[ 61.7   2.0  15.4  14.6 -47.4 -26.2  25.9   1.5  30.0 -36.6  64.9 -65.3
 -41.0 -21.6 -12.0  35.9  33.6  30.9  47.1]  godu
[ 19.6 -24.9  -6.0  59.3 -46.6 -36.9 -33.2 -23.6  -5.8 -47.8 -47.8   2.1
 -23.1 -49.8 -36.3 -21.9  25.7  81.5   9.6]  Parav
[ 69.3   4.6   9.2  -6.8 -38.0 -25.8  35.0 -13.0  23.8 -22.0  68.7 -83.6
 -29.9 -16.5   1.3  44.0  19.2  21.5  35.0]  bika
[ 31.7 -28.1 -28.0  -0.5  -9.2 -36.6  -9.0 -83.7 -36.8   8.1 -72.4 -43.0
  13.1 -25.9  12.2  -6.7 -27.5  52.5 -48.0]  rozu
asked: [ 69.4   4.6   9.2  -6.9 -38.0 -25.8  35.0 -13.1  23.8 -22.0  68.7 -83.7
 -29.8 -16.5   1.3  44.0  19.2  21.5  34.9]  bika
asked: [ 19.7 -24.8  -6.2  59.3 -46.7 -37.0 -33.1 -23.6  -5.7 -47.8 -47.7   1.9
 -23.2 -49.7 -36.4 -21.8  25.8  81.5   9.7]  Parav
asked: [ 61.7   1.8  15.6  14.8 -47.4 -26.3  26.0   1.6  30.0 -36.4  64.7 -65.4
 -41.1 -21.6 -12.0  35.9  33.7  30.7  47.0]  godu

[ 65.8   0.1 -41.1 -18.8  -4.9  -7.6  40.3  33.7  -6.8 -31.0 -31.2 -14.1
 -38.8   1.5  -3.1   7.9  10.9  25.0  -8.3 -16.5 -25.2  76.4 -46.1 -17.9
  11.6 -38.9   9.3  50.8 -32.7   8.8 -65.2 -55.6  56.3  17.5 -45.4 -25.0
  10.2 -31.4 -44.6  73.9  42.7  -2.7  13.6] -> dukur
[ 65.2  -9.4 -32.2 -33.1  16.0 -23.4  -9.7  33.1 -16.2 -46.0 -13.9 -13.9
 -38.3 -21.1   3.2  24.3  15.3  39.4  -8.2 -14.0 -17.3  58.9 -29.6  -9.0
   7.0 -43.1  14.4 -46.5  71.1 -20.1  46.3  45.5 -43.3  47.3  63.5 -20.4
  10.9  16.0  17.8 -70.1 -44.7  28.2  35.5] -> Sovuv
[-13.9   6.7 -29.9  -2.7  33.3 -15.9  29.1 -16.5 -52.0  -3.3  -2.8   0.6
  13.0 -60.7   9.6  11.9 -20.6  55.4  18.4 -40.4  -4.6 -32.3   2.1  -9.5
 -37.3   2.3  13.4 -63.0  48.0  17.9 -20.3   5.4  12.9  14.3 -12.8  28.7
 -12.5  30.0  40.8 -51.9 -21.9  16.5 -45.9] -> gekoz
[ 65.8   0.1 -41.1 -18.8  -4.9  -7.6  40.3  33.7  -6.8 -31.0 -31.2 -14.1
 -38.8   1.5  -3.1   7.9  10.9  25.0  -8.3 -16.5 -25.2  76.4 -46.1 -17.9
  11.6 -38.9   4.3 -29.7  45.3 -13.4  57.0  39.6 -49.4  30.7  61.3 -13.9
   6.1  24.5  34.0 -70.7 -46.2  22.3  27.6] -> luvo
asked: [ 65.3  -9.5 -32.1 -32.9  16.0 -23.5  -9.7  33.0 -16.2 -46.0 -14.0 -13.8
 -38.3 -21.0   3.3  24.2  15.3  39.4  -8.2 -14.1 -17.3  58.8 -29.7  -9.1
   7.0 -43.1  14.4 -46.4  71.1 -20.1  46.2  45.5 -43.2  47.3  63.5 -20.4
  10.9  16.0  17.8 -70.1 -44.7  28.2  35.5]  Sovuv
asked: [ 65.8   0.2 -41.1 -18.8  -4.9  -7.4  40.3  33.6  -6.8 -31.1 -31.1 -14.1
 -38.8   1.6  -3.2   7.9  11.1  25.0  -8.4 -16.5 -25.2  76.4 -46.2 -18.0
  11.6 -38.7   9.3  50.8 -32.7   8.6 -65.0 -55.6  56.2  17.5 -45.3 -25.1
  10.3 -31.5 -44.5  73.8  42.9  -2.7  13.6]  dukur

[ 41.9   0.6  -8.1 -38.1  10.2  40.7 -50.3 -25.2 -10.8 -23.0 -69.0 -11.7
 -28.5  30.3  44.8  37.0  17.4   5.4   1.8]  Tirar
[ 41.9   0.6  -8.1 -38.1  12.2  40.7 -50.3 -25.2 -10.8 -23.0 -69.0 -11.7
 -28.5  30.3  44.8  37.0  17.4   5.4   1.8]  Ragi
[ 38.5  55.1 -35.3 -10.9  24.9  46.5 -60.3   6.9  -7.5 -16.2 -43.7   8.8
 -36.4  79.5  41.2  56.7  13.1  23.6  -7.7]  gitig
asked: [ 38.6  55.2 -35.5 -11.0  24.9  46.4 -60.5   7.1  -7.6 -16.1 -43.8   8.9
 -36.4  79.3  40.9  56.7  13.2  23.5  -7.6]  gitig
asked: [ 42.0   0.7  -8.2 -38.2  10.3  40.6 -50.3 -25.1 -10.9 -22.8 -69.1 -11.7
 -28.3  30.4  44.8  36.8  17.4   5.5   2.0]  Tirar
asked: [ 41.9   0.6  -8.1 -38.1  12.2  40.6 -50.3 -25.2 -10.7 -23.0 -69.0 -11.7
 -28.5  30.3  44.8  37.0  17.4   5.4   1.8]  Ragi

[-83.9 -16.3   9.8   5.8 -27.2  52.5] : fur
[ 40.4  50.2 -85.6  -8.0 -10.1   4.8] : mopi
[-32.2 -31.7  35.7  23.3  21.2  12.2] : laros
[ 59.1   0.0  15.5   0.1 -28.9  23.6] : karov
[-66.9 -24.0  16.2  12.9 -15.5  31.1] : denu
[ 31.6  48.2 -88.4 -21.6 -28.0  32.4] : dul
[-47.0 -16.0  31.4  -9.4 -30.4  28.4] : rilif
[-59.1  25.9 -63.0 -20.6 -52.5  35.4] : nadin
[ 88.7  32.3 -55.3  -5.9  -4.4  -2.8] : Mube
[ 59.1   0.0  15.5   0.1  29.7 -44.0] : mit
[ 48.0  20.9 -27.3  -9.7 -15.7 -26.6] : Duzof
asked: [ 88.7  32.4 -55.3  -5.7  -4.4  -2.7]  Mube
asked: [-66.9 -24.0  16.3  12.9 -15.3  30.9]  denu
asked: [-47.2 -16.0  31.4  -9.4 -30.3  28.3]  rilif

[-72.0 -27.5  38.7  35.0  64.5  28.1 -18.2 -42.6] = sovi
[-55.5 -77.3 -37.8  17.8  63.8  57.0  27.9 -11.8] = pade
[-70.6 -59.5   8.9  30.8  67.9  46.8   1.8 -31.3] = dup
[ 58.6  60.4  28.9 -14.9 -67.9 -69.4 -18.6  27.1] = budam
[  8.6  54.4  64.7  28.6   2.2 -41.9 -56.9 -40.5] = Kop
[-35.5 -70.6 -70.3  -3.3  52.2  58.6  42.5   9.7] = lusum
[ 17.5 -34.4 -70.9 -40.2 -12.5  42.6  47.1  39.4] = favik
[ 54.3  17.0 -36.0 -39.1 -74.4  -8.8  35.8  43.0] = Tum
[ 57.6  61.8  35.5 -11.2 -63.9 -70.5 -25.9  22.8] = tam
[ 59.1  40.8 -13.2 -31.3 -82.1 -39.6  20.0  40.3] = fim
[ 59.0  37.1 -17.3 -32.8 -82.2 -34.5  23.3  41.0] = dobi
[ -9.5 -53.8 -79.0 -26.0  25.3  53.9  48.2  28.9] = Vibo
asked: [ 59.0  37.1 -17.3 -32.8 -82.3 -34.4  23.2  41.0]  dobi
asked: [ 57.6  61.9  35.5 -11.1 -64.0 -70.5 -25.9  22.9]  tam

[ 19.1  22.3 -17.4 -12.9  21.3  85.4 -28.5] : kudet
[-26.7  21.7   9.2  -7.9  40.9  22.7 -46.8] : Koz
[-83.9  79.1 -28.9  23.8  -9.6  54.4  20.2] : tir
[-16.1 -11.3  20.4 -28.1 -17.4  14.5   9.2] : tev
[-30.8  24.0 -16.7  -0.9 -20.4  35.0  43.5] : goru
[ -6.8  11.4  35.4 -27.1 -32.6 -48.4  26.8] : Voson
asked: [ 19.0  22.3 -17.3 -12.8  21.3  85.4 -28.4]  kudet
asked: [-83.8  79.3 -28.7  23.8  -9.8  54.2  20.0]  tir
asked: [-16.0 -11.3  20.4 -28.1 -17.4  14.6   9.2]  tev

[-69.1 -45.0  37.1  57.5  36.7  37.5] -> posab
[  2.8 -41.0  17.1  -4.1 -36.9 -36.0] -> tipon
[-55.7  27.0 -23.2  42.4  55.1  70.9] -> pepo
asked: [  2.9 -40.9  17.1  -4.1 -37.0 -36.0]  tipon
asked: [-55.6  27.0 -23.4  42.6  55.3  70.9]  pepo

[ -9.9  42.3   7.5  -8.6  -0.1   4.2  -0.4 -21.7  -6.7  -7.4 -80.6 -28.8
 -13.1  10.5  10.7 -78.1 -19.2  -0.1   5.3 -17.2] : suk
[  2.5 -37.8   3.0  11.7  -4.7   3.5  -5.1  16.5  -5.6   2.5  56.5  21.0
  14.3  -0.3   0.0  54.5   9.0  -3.4   3.5   7.6] : mif
[-16.0   0.7 -43.0   9.4   6.8 -57.1  16.2  16.4  69.6 -17.5   8.8   8.9
   8.7 -13.2  -5.3   8.0 -11.9 -17.1 -45.8  18.6] : nuris
[ 11.7   4.9   9.5   9.7 -46.0   5.6  -9.9 -21.3 -17.1  12.6 -21.4  -8.5
   4.9  -8.9  59.4 -16.4   5.6  20.2   4.9 -25.5] : Gizo
[-16.5   0.4 -32.3   9.6   5.2 -46.9  13.5  14.4  67.4 -18.2   7.2   4.2
   8.9  -8.4   2.5   2.8 -14.6 -15.9 -37.6  16.7] : sule
[ -8.5  32.5   7.4 -10.2   5.9   7.0   0.2 -14.0  -8.2  -7.8 -53.9 -25.2
 -13.5  15.5  -2.7 -54.3 -14.3  -4.7   8.4  -9.2] : zupid
[ 15.3 -17.8  30.2 -18.5   3.8  36.9 -12.5  -3.0 -52.9  17.1  18.1   1.4
 -12.7   8.6 -11.7  10.7  14.0  13.4  32.4  -4.2] : sim
asked: [ 15.3 -17.8  30.1 -18.5   3.7  36.8 -12.5  -2.9 -52.9  17.2  18.2   1.4
 -12.6   8.5 -11.7  10.7  14.0  13.4  32.4  -4.2]  sim
asked: [-16.5   0.5 -32.4   9.6   5.2 -46.8  13.5  14.4  67.4 -18.3   7.1   4.3
   8.9  -8.5   2.5   2.6 -14.6 -16.0 -37.7  16.7]  sule
asked: [-16.0   0.7 -43.1   9.5   6.8 -57.1  16.2  16.4  69.6 -17.4   8.8   9.0
   8.8 -13.2  -5.3   8.0 -12.0 -17.1 -45.7  18.7]  nuris
asked: [ -8.5  32.5   7.4 -10.2   5.9   7.0   0.0 -14.1  -8.3  -7.9 -54.0 -25.3
 -13.4  15.5  -2.7 -54.3 -14.4  -4.8   8.3  -9.4]  zupid
asked: [ 11.6   4.9   9.5   9.7 -46.0   5.6  -9.9 -21.3 -17.1  12.6 -21.4  -8.6
   4.9  -8.9  59.4 -16.3   5.6  20.1   5.0 -25.4]  Gizo

